Below is a small trained network, with its code and all its weights. Each question gives an input and a class and asks what happens when units are switched off, that is, made to give their printed mean instead of their output.

import numpy as np


def w(rows, s, z=0):
    codes = np.array(rows[::2]) - 128.0
    scale = np.full(codes.shape[1], s)
    scale[-1] = z or s
    return codes * scale


def norm(h):
    return h / np.sqrt((h * h).mean(-1, keepdims=True) + 1e-5)


def f(y):
    return y / 2 * (1 + np.tanh(0.7978845608 * (y + 0.044715 * y**3)))


def log_softmax(a):
    a = a - a.max(-1, keepdims=True)
    return a - np.log(np.exp(a).sum(-1, keepdims=True))


def net(x, mask):
    res = np.array(x, float).reshape(1, 3) / 4 @ E
    u = 0
    for l in range(4):
        y = f(norm(res) @ A[l][:, :-1].T + A[l][:, -1])
        res = res + np.where(mask[u : u + 8], y, B[l][:, -1]) @ B[l][:, :-1]
        u += 8
    return log_softmax(norm(res)[-1] @ U[:, :-1].T + U[:, -1])


A, B = {}, {}
E = w([
[189,132,78,3],'x0',
[77,236,8,122],'x1',
[148,21,65,191],'x2',
],0.0048)
A[0] = w([
[167,106,200,60,144],'L0N0',
[143,139,103,152,96],'L0N1',
[130,96,68,161,155],'L0N2',
[123,106,117,95,108],'L0N3',
[135,9,159,99,3],'L0N4',
[102,137,121,179,138],'L0N5',
[153,115,111,72,104],'L0N6',
[181,107,76,181,114],'L0N7',
],0.015,0.0041)
B[0] = w([
[71,144,152,215,254],'L0N0',
[110,86,211,184,128],'L0N1',
[17,40,143,57,192],'L0N2',
[248,183,108,149,140],'L0N3',
[37,149,221,221,235],'L0N4',
[246,81,78,188,172],'L0N5',
[182,126,119,170,179],'L0N6',
[152,39,255,52,183],'L0N7',
],0.0063,0.0066)
A[1] = w([
[215,124,140,156,111],'L1N0',
[115,161,165,140,138],'L1N1',
[140,115,187,139,140],'L1N2',
[99,99,99,149,255],'L1N3',
[92,172,141,132,82],'L1N4',
[129,75,156,127,209],'L1N5',
[8,127,137,152,100],'L1N6',
[179,109,146,133,86],'L1N7',
],0.014,0.0016)
B[1] = w([
[188,127,82,140,137],'L1N0',
[79,2,171,199,189],'L1N1',
[129,119,97,233,207],'L1N2',
[70,186,107,133,171],'L1N3',
[100,42,146,81,171],'L1N4',
[142,216,91,108,206],'L1N5',
[188,160,120,91,255],'L1N6',
[165,142,80,132,129],'L1N7',
],0.007,0.0067)
A[2] = w([
[139,131,110,93,80],'L2N0',
[231,180,116,109,147],'L2N1',
[121,255,135,139,54],'L2N2',
[80,25,190,149,253],'L2N3',
[120,200,185,114,31],'L2N4',
[68,64,131,206,246],'L2N5',
[89,201,86,234,150],'L2N6',
[174,167,123,72,153],'L2N7',
],0.0093,0.0024)
B[2] = w([
[204,222,198,213,123],'L2N0',
[151,94,94,140,137],'L2N1',
[25,65,240,99,141],'L2N2',
[53,161,58,1,255],'L2N3',
[178,8,245,45,126],'L2N4',
[225,145,54,2,254],'L2N5',
[217,76,39,160,200],'L2N6',
[226,189,14,192,137],'L2N7',
],0.0049,0.009)
A[3] = w([
[45,160,63,153,114],'L3N0',
[76,134,156,212,178],'L3N1',
[185,153,150,65,160],'L3N2',
[135,177,197,97,88],'L3N3',
[104,201,63,116,44],'L3N4',
[181,124,118,172,4],'L3N5',
[83,188,1,110,10],'L3N6',
[105,249,109,185,169],'L3N7',
],0.0093,0.0025)
B[3] = w([
[136,231,254,215,172],'L3N0',
[105,186,104,176,184],'L3N1',
[123,109,82,155,171],'L3N2',
[145,13,127,83,122],'L3N3',
[152,82,155,192,171],'L3N4',
[233,90,95,106,140],'L3N5',
[111,103,178,162,254],'L3N6',
[97,53,103,141,156],'L3N7',
],0.0077,0.0038)
U = w([
[35,60,175,12,208],'0',
[178,109,69,178,186],'1',
[31,124,226,233,166],'2',
[104,127,154,128,144],'3',
[161,148,206,92,1],'4',
],0.011,0.0047)

Each question gives the input, the list of numbers given to net, and the class t.
The units are the neurons (one row each of A and B). Each row of codes is followed by its name. A weight is (code - 128) times the scale printed after its matrix; where a second scale follows, it is the last column's (A, B and U).
mask holds one flag per neuron, layer by layer. A switched-off neuron (its flag False) gives its mean, the last column of its row in B, instead of its output. The means were averaged over made-up inputs and are rounded, as every weight is.
A unit's drop is (log p(t) with every unit on - log p(t) with that unit switched off) / (log p(t) with every unit on - log p(t) with every unit switched off).
The circuit of an input: a set's keep is (log p(t) with only the set's units on - log p(t) with every unit switched off) / (log p(t) with every unit on - log p(t) with every unit switched off). Starting from the 12 units with the biggest drops (on a tie, the unit counted first), units are removed one at a time, each time the one whose removal leaves the highest keep (on an exact tie, the one counted first), for as long as the keep stays at least 0.8.
units of the circuit, in order: the units of the circuit, biggest drop first
unit that matters most: the unit with the biggest drop
top k neurons: the k neurons with the biggest drops, biggest first
k most important neurons of layer l: the k neurons of layer l with the biggest drops, biggest first
input [1,-8,-5], class 2: unit that matters most	L0N0
input [-8,-7,5], class 1: top 2 neurons	(L2N5; L1N2)
input [6,-6,0], class 1: top 2 neurons	(L0N2; L0N6)
input [-4,2,8], class 0: top 2 neurons	(L0N2; L0N7)
input [-5,-4,3], class 1: units of the circuit, in order	(L2N5; L1N5)
input [4,5,5], class 0: 4 most important neurons of layer 0	(L0N2; L0N7; L0N0; L0N4)
input [3,5,-1], class 2: top 3 neurons	(L2N5; L1N6; L0N7)
input [6,-7,3], class 2: top 2 neurons	(L0N4; L0N0)
input [0,7,2], class 2: top 2 neurons	(L2N5; L1N3)
input [1,-7,5], class 2: top 2 neurons	(L0N4; L1N2)
input [1,4,2], class 2: top 4 neurons	(L2N5; L0N4; L2N7; L0N0)
input [-6,1,3], class 1: top 2 neurons	(L0N5; L1N5)
input [-5,-2,8], class 0: 2 most important neurons of layer 0	(L0N2; L0N7)
input [-4,-4,-1], class 1: unit that matters most	L0N2
input [7,4,-4], class 1: top 2 neurons	(L0N4; L2N7)
input [1,-6,-2], class 2: top 2 neurons	(L0N0; L0N4)
input [3,4,5], class 0: 3 most important neurons of layer 0	(L0N2; L0N7; L0N0)
input [-2,3,8], class 0: 2 most important neurons of layer 0	(L0N2; L0N7)
input [-7,4,-8], class 0: 2 most important neurons of layer 1	(L1N2; L1N4)
input [2,6,-1], class 2: unit that matters most	L2N5
input [-8,6,-5], class 1: 2 most important neurons of layer 2	(L2N6; L2N3)
